Read these off the matrix that follows. Counting starts at 0.
1) Give the bottom-right entry.
2) Give the entry in row 1 and column 0.
3) Give the entry in the bottom-left corner.
4) Give the entry directly below 128.
5) Give the entry in the top-right corner.
[[116 125 124 137 118 138 124]
 [116 124 122 139 116 140 122]
 [133 122 123 138 124 140 122]
 [142 131 133 127 136 128 132]
 [152 132 134 124 142 126 134]
 [150 119 121 139 130 142 120]
 [110 123 120 141 112 142 121]
 [110 119 117 145 110 146 117]]
1) 117
2) 116
3) 110
4) 126
5) 124

Questions about the array below. Rows and columns are numbered from 0.
1) What is the entry at row 0, column 0?
2) What is the top-right entry?
3) What is the entry just right of the smallest entry?
4) What is the entry at row 2, column 0?
5) What is the bottom-left entry?
6) What is the entry in row 2 and column 1?
7) What is the entry in the bottom-right corner?
8) What is the entry in row 1 and column 0?
[[118 114 129 125]
 [142 143 128 132]
 [120 111 150 137]
 [120 121 116 118]
 [119 119 119 118]
 [139 139 138 139]
 [116 116 131 125]
 [140 138 139 140]
 [116 121 118 117]]
1) 118
2) 125
3) 150
4) 120
5) 116
6) 111
7) 117
8) 142

A =
[[123 132 128 146 120 116 145 127 126 127 140]
 [121 113 118 129 134 136 127 125 124 123 117]
 [114 126 138 128 134 130 123 116 116 117 136]
 [128 126 124 131 127 128 130 130 129 127 126]
 [127 127 124 132 126 129 131 131 131 125 127]
 [126 128 124 130 127 128 129 132 131 123 126]
 [128 127 124 126 125 128 128 130 130 128 125]
 [142 121 128 120 131 123 131 120 121 153 123]
 [135 138 123 124 120 125 126 143 144 128 124]
 [126 126 124 137 127 128 134 130 129 127 127]
 [126 127 124 134 127 128 132 131 130 125 127]
 [136 140 143 126 130 121 128 123 123 138 140]
 [129 129 124 122 123 144 121 135 137 128 122]
 [138 128 136 112 145 128 113 124 124 130 123]
 [122 129 123 139 125 135 131 137 136 115 128]
 [129 131 125 118 122 149 117 137 139 126 121]]
Rows and columns are numbered from 0.
The bottom-right entry is 121
Give the entry in row 0 and column 0.
Answer: 123
Give the entry in row 0 and column 2.
Answer: 128
Give the entry in row 1 and column 1.
Answer: 113
The top-right entry: 140
The bottom-left entry is 129
The entry at row 2, column 1: 126
The entry just left of the smallest entry -> 136
The entry at row 2, column 0: 114
Give the entry at row 1, column 0.
Answer: 121
The entry just right of the smallest entry: 145
The entry directly below the smallest entry: 139
Give the entry in row 2 and column 2.
Answer: 138
Give the entry directly below 146.
Answer: 129
The smallest entry is 112
The entry directly below 142 is 135
The entry at row 0, column 1 -> 132
Give the bottom entry of the column that holds the smallest entry.
Answer: 118
The largest entry is 153
Give the entry directly above 153.
Answer: 128
The top entry of the column that holds the smallest entry -> 146
Give the entry at row 1, column 2.
Answer: 118

Questions about the array below. Indices start at 0.
1) Which number is the entry in the top-right corner?
2) Which number is the minimum?
3) Which number is the entry just left of the smallest entry?
4) Which number is the bottom-left entry?
5) Which number is the entry at row 0, column 0?
6) Which number is the entry in row 2 and column 0?
7) Which number is the entry directly below the smallest entry?
8) Which number is the entry in row 0 and column 1?
[[137 123 140 131 130 119 115 134]
 [136 129 139 121 133 123 123 123]
 [135 128 127 125 133 135 131 128]
 [122 124 126 137 121 122 124 135]
 [127 148 141 146 125 120 106 147]
 [135 147 124 128 138 148 132 132]
 [148 130 135 112 144 140 132 119]
 [128 117 128 138 123 121 119 138]
 [131 139 129 136 130 134 122 139]
 [118 138 126 128 123 127 131 124]
 [118 130 131 137 119 115 121 133]
 [125 106 121 131 122 122 129 131]
 [128 123 125 132 126 129 127 133]
 [130 102 126 129 124 119 126 129]
 [130 122 120 133 129 136 130 135]]
1) 134
2) 102
3) 130
4) 130
5) 137
6) 135
7) 122
8) 123

Read these off the table that follows. Rows and columns are numbered from 0.
1) What is the entry just right of the centre entry?
2) What is the entry directly above the largest entry?
3) What is the entry in row 0 and column 0?
4) What is the entry in row 0 and column 1?
5) What is the entry in the top-right corner?
6) What is the entry at row 1, column 0?
7) What is the largest entry?
8) What is the entry directly below the smallest entry?
[[137 118 123 111 119]
 [144 132 120 119 123]
 [143 129 129 122 114]
 [114 125 123 130 144]
 [127 146 129 138 132]
 [126 151 138 150 125]
 [129 114 128 125 128]]
1) 130
2) 146
3) 137
4) 118
5) 119
6) 144
7) 151
8) 119
